After every row comes roughly how far along a hidden order it lies, from 0 to 20.
[ 12.7  -5.5  -4.5  -0.7   4.0 -13.5  67.1  -6.0  -7.9 -13.6  -4.3  -0.8
   4.0  -8.2   1.6   9.1   1.8  -2.7   6.0 -22.0   6.1   8.9   8.1   0.4
  -4.0  -3.8  -8.1   0.1  13.8   1.5   2.8  -2.1   5.1   8.4   8.1   3.1
  -3.9   4.4 -18.4  -7.8   0.1   2.1 -12.9  -0.4 -19.7  -0.1  -2.2  -4.2
  -5.1  -3.1  39.9  25.6  12.4  -1.3  -3.2   3.9  -4.6  -6.1   8.0  15.6
  -3.0  -2.0  17.2   2.1 -16.4  -7.6   2.5] : 0
[  2.1  -6.3 -12.8  13.3 -17.0  -4.8  30.7   1.0   0.3   0.1   0.5   2.1
   1.9 -10.2  -1.3  -2.4  -1.3  -7.1   1.7 -10.0   2.8   3.0   8.5  -1.7
  12.7 -11.7  -6.2  17.0  -6.6  28.0  11.1  -8.5   2.7   3.0   3.3 -14.1
   2.8   6.7 -19.4  -9.5  -6.7  -0.7  -5.1  11.4 -14.2  -7.0   1.0  -3.1
  -6.5   9.7  32.2  -8.4   6.5  -1.3  -5.8   1.6  -6.8  -7.6  -2.4   8.5
 -16.8  -2.5  17.6   6.2  -2.8 -11.8   2.8] : 20
[ 12.3  18.1  17.1   6.0  -1.8 -12.2  53.4  -6.7 -12.1 -15.7  -3.4   8.7
  -3.0   3.3   1.8   5.3  -0.2  -0.4  13.3 -10.0  -7.7 -12.6  -7.3  -4.5
   4.5 -19.8  -6.9   9.5  -4.3  10.5   7.9   0.2  -1.1   5.8   6.6   2.0
   5.5  -1.2   4.6  -6.0   1.2  -7.1   1.3  -2.7  -9.5  -4.5 -15.2  -4.3
  -1.0  -1.2  33.2  19.1   7.2  -0.7  -8.1  -1.5   4.7  -0.6  -7.6  -2.4
   6.9  11.1  17.6 -12.9   0.7  -2.7  -1.6] : 5
[  2.2   7.0  12.1  -6.9  -1.7 -14.4 -10.6  11.8  16.2  -9.0  -2.8  10.6
  -2.0  12.9  -3.4  -0.3  -6.7  -3.1  15.4   7.0   3.7  -8.0   0.6  -8.3
  -2.6 -21.4  -4.7  -2.6  -2.0  10.8   1.9  -6.6   3.7  -0.8  -9.8   6.6
   1.7  -5.7  12.1   8.8  10.5   7.1   3.0   2.0  17.2  -0.6  -7.0  -7.4
   7.7   0.9  32.4   3.2   2.3   0.3   1.1  -2.9  16.4   6.3 -12.0   0.2
   0.6   5.7  17.6 -16.1  -2.3   7.7   5.8] : 1
[  4.6  -6.4 -16.9   6.5  -6.8   5.2  22.8  -3.2  -6.5  -1.5   3.4  -1.7
  -1.0 -10.9  -4.7  -2.5   2.9  -4.7   0.7  -9.4   7.1   7.9  10.3   2.4
   5.7  -3.0  -6.9  12.4  -0.9  16.9   2.5  -1.5   5.7   2.4   2.3 -11.5
   0.0  10.1 -22.6  -4.1  -7.1   2.0 -10.1   6.2 -16.6   6.2   2.0  -1.8
  -6.4  16.2  36.0 -26.3   0.8   0.3   4.9   2.0 -10.8   0.1   6.7  14.8
 -14.5  -3.6  17.3  10.6  -9.1  -1.5   2.4] : 1
[  7.9  16.1  13.0  10.8 -16.7  -6.2  23.2  -3.4  -7.6   0.3  -8.1  12.2
  -0.7  -5.5   7.6  -2.6  -6.0  -2.1   8.0   3.1 -16.9  -7.3  -6.1  -5.5
  10.4 -11.9   1.6  14.0  -6.5  17.0   7.1   3.4  -5.3   2.0  -7.3  -7.3
   2.1   3.7   3.3   2.5  -3.6  -6.7   9.5  19.2  -3.9   9.3 -10.3   2.7
   0.9   1.0  35.4  41.0   7.8   0.5  -9.7  -4.7  -1.8   7.3  -9.1 -12.8
   3.8   4.7  16.9  -3.3   4.2   6.2  -4.0] : 4
[  2.0 -10.1  -6.9  13.1  -6.9  -4.6  52.4   3.9   6.1  -5.4  11.7  -4.8
  -2.5   4.3  -5.7  -3.4  -0.3  -1.2   3.6  -6.7   5.0  -9.9  10.2  -6.4
   3.7 -11.8   0.5   7.8 -17.1  26.2   7.0  -2.5   9.0   5.5  18.2  -2.0
   8.6   0.1 -13.1 -16.1  -0.9  -5.4  -2.9   2.0  -4.5   0.0   0.9  -6.4
  -3.6   4.3  39.7 -73.1  -5.4   1.2   4.0   0.8  -4.6  -5.8  -9.9  11.0
  -8.8   3.8  17.7  -5.7   4.2  -8.5   9.7] : 4
[ 11.5  13.7  15.1  -4.5  -0.3  -5.0 -21.3  -6.7 -14.8  -9.7   8.8   2.9
   3.5  -1.6  -3.1  -9.8  -0.7  -6.6  18.5   3.5  -0.3  -7.2 -13.1  -0.5
  -6.6   1.0  -7.2  12.9   3.2   2.4 -21.6   3.0  -5.6  -3.5  -1.7  -6.8
   2.8   9.7  14.1  13.0   5.6  -5.2   3.7  -0.4  -6.3  -2.4 -10.7  -2.1
   7.9  11.4  35.1 -55.8  -5.0   1.6   6.2  -3.6   2.9  13.2  -6.2   8.6
   4.7  10.7  17.0   4.4 -12.9  18.2  -2.4] : 0
[-17.8  10.7  -3.4   4.3 -12.6   4.7 -78.4   0.8  -0.2   6.4  -3.6  -1.2
   2.7  -0.4   4.5  -2.4  -0.1   5.1  -1.0   1.4   2.9  -2.6 -11.7   5.2
   0.2   5.9 -12.8   5.2 -12.6  11.2  -6.5 -17.1  -9.7  -9.9  -0.2  -9.1
  -3.9  -0.1  11.7  -8.2  -0.6  -1.3   5.1  -5.9  -1.3   0.0  -4.7   3.2
  -8.5   5.2  34.7  17.1  -3.1  -6.5  -7.7   3.1   7.4 -10.7  -2.0 -16.4
   1.0  -0.4  17.6  -4.1  21.4 -16.8  -8.8] : 20
[ 12.2  10.6  10.0  11.8  -7.4  -8.1  44.4  -7.3 -14.9 -12.9   2.6   9.1
  -6.6  -4.2   0.3   4.6   0.3  -1.3  14.6 -14.2 -10.5 -13.1  -2.6  -4.4
   6.5 -17.8  -5.5  17.7  -8.3  18.9  10.1   3.7  -0.3   4.8  10.0  -4.6
   6.0   4.7  -7.0  -6.4  -3.3  -8.1   4.9  -1.4 -13.6  -3.6 -13.3  -4.2
  -4.8   1.4  33.1 -29.2   5.0   1.4  -7.8  -2.5  -2.0   1.0  -7.4   0.4
  -0.7   9.8  16.4  -3.8  -0.8  -2.0  -0.6] : 6
[  6.3   0.8  -2.8 -10.1  -2.2  -3.0 -56.4  -1.5  -4.7  -9.7   7.6   0.4
  11.5  -5.5  -6.6 -10.4  -1.0  -9.1  13.8   1.0  10.1   0.1   0.8   3.2
  -4.8   5.3 -15.8   6.6   6.4   5.2 -15.7  -5.6   1.6  -7.8  -5.1  -5.1
  -2.0   9.1  -0.5  13.8   4.6   9.4  -6.7  -6.0  -9.6   2.6  -2.2  -3.7
   3.4  20.3  31.5 -54.9  -3.4  -1.9   9.9   1.5   4.3   5.7  -0.3  20.6
  -3.4   0.4  19.1   8.3 -21.1   5.2  -2.2] : 8
[ 15.5   8.3   5.4   1.3  -6.8 -13.7  80.2  -2.0  -4.4 -15.3  -5.0  12.7
   3.4  -3.8   1.9   8.8  -4.8  -5.8  12.7 -14.5  -5.5  -2.5   3.6  -6.7
   3.5 -22.9  -2.5   5.5   5.0  16.0  14.6  -1.5   6.4  10.3   1.0   2.5
   3.3  -0.3 -10.6   0.0   2.6   1.9  -5.7  14.3  -6.4  -2.2  -7.7  -5.1
  -0.6  -1.6  36.7  27.9  15.7   0.2  -5.7   0.3   2.8   0.6  -0.6   7.3
  -4.5   1.8  16.7  -9.6  -8.3  -0.2   4.1] : 6
[  6.5   6.0  -8.7  -7.6  -4.3  -6.8  -2.9   0.9  -3.6 -14.5   0.2   5.2
  -3.8  -9.9  -7.1  -4.1   1.2  -5.3  14.8  -9.8   9.8   1.2   6.4  -0.6
  -0.4 -11.2 -15.7   7.0   7.8  13.5  -4.1  -4.8   6.3  -2.1  -4.2  -7.7
  -2.1   8.8 -14.5   8.4   2.8   9.6 -12.7 -13.9  -6.6  -3.7  -5.9  -5.2
   0.3  20.4  30.9 -15.8   3.0  -1.2   4.8   5.1   3.9   7.9   3.8  19.5
 -17.7   0.5  18.8  -3.0 -16.9   5.1  -3.3] : 9
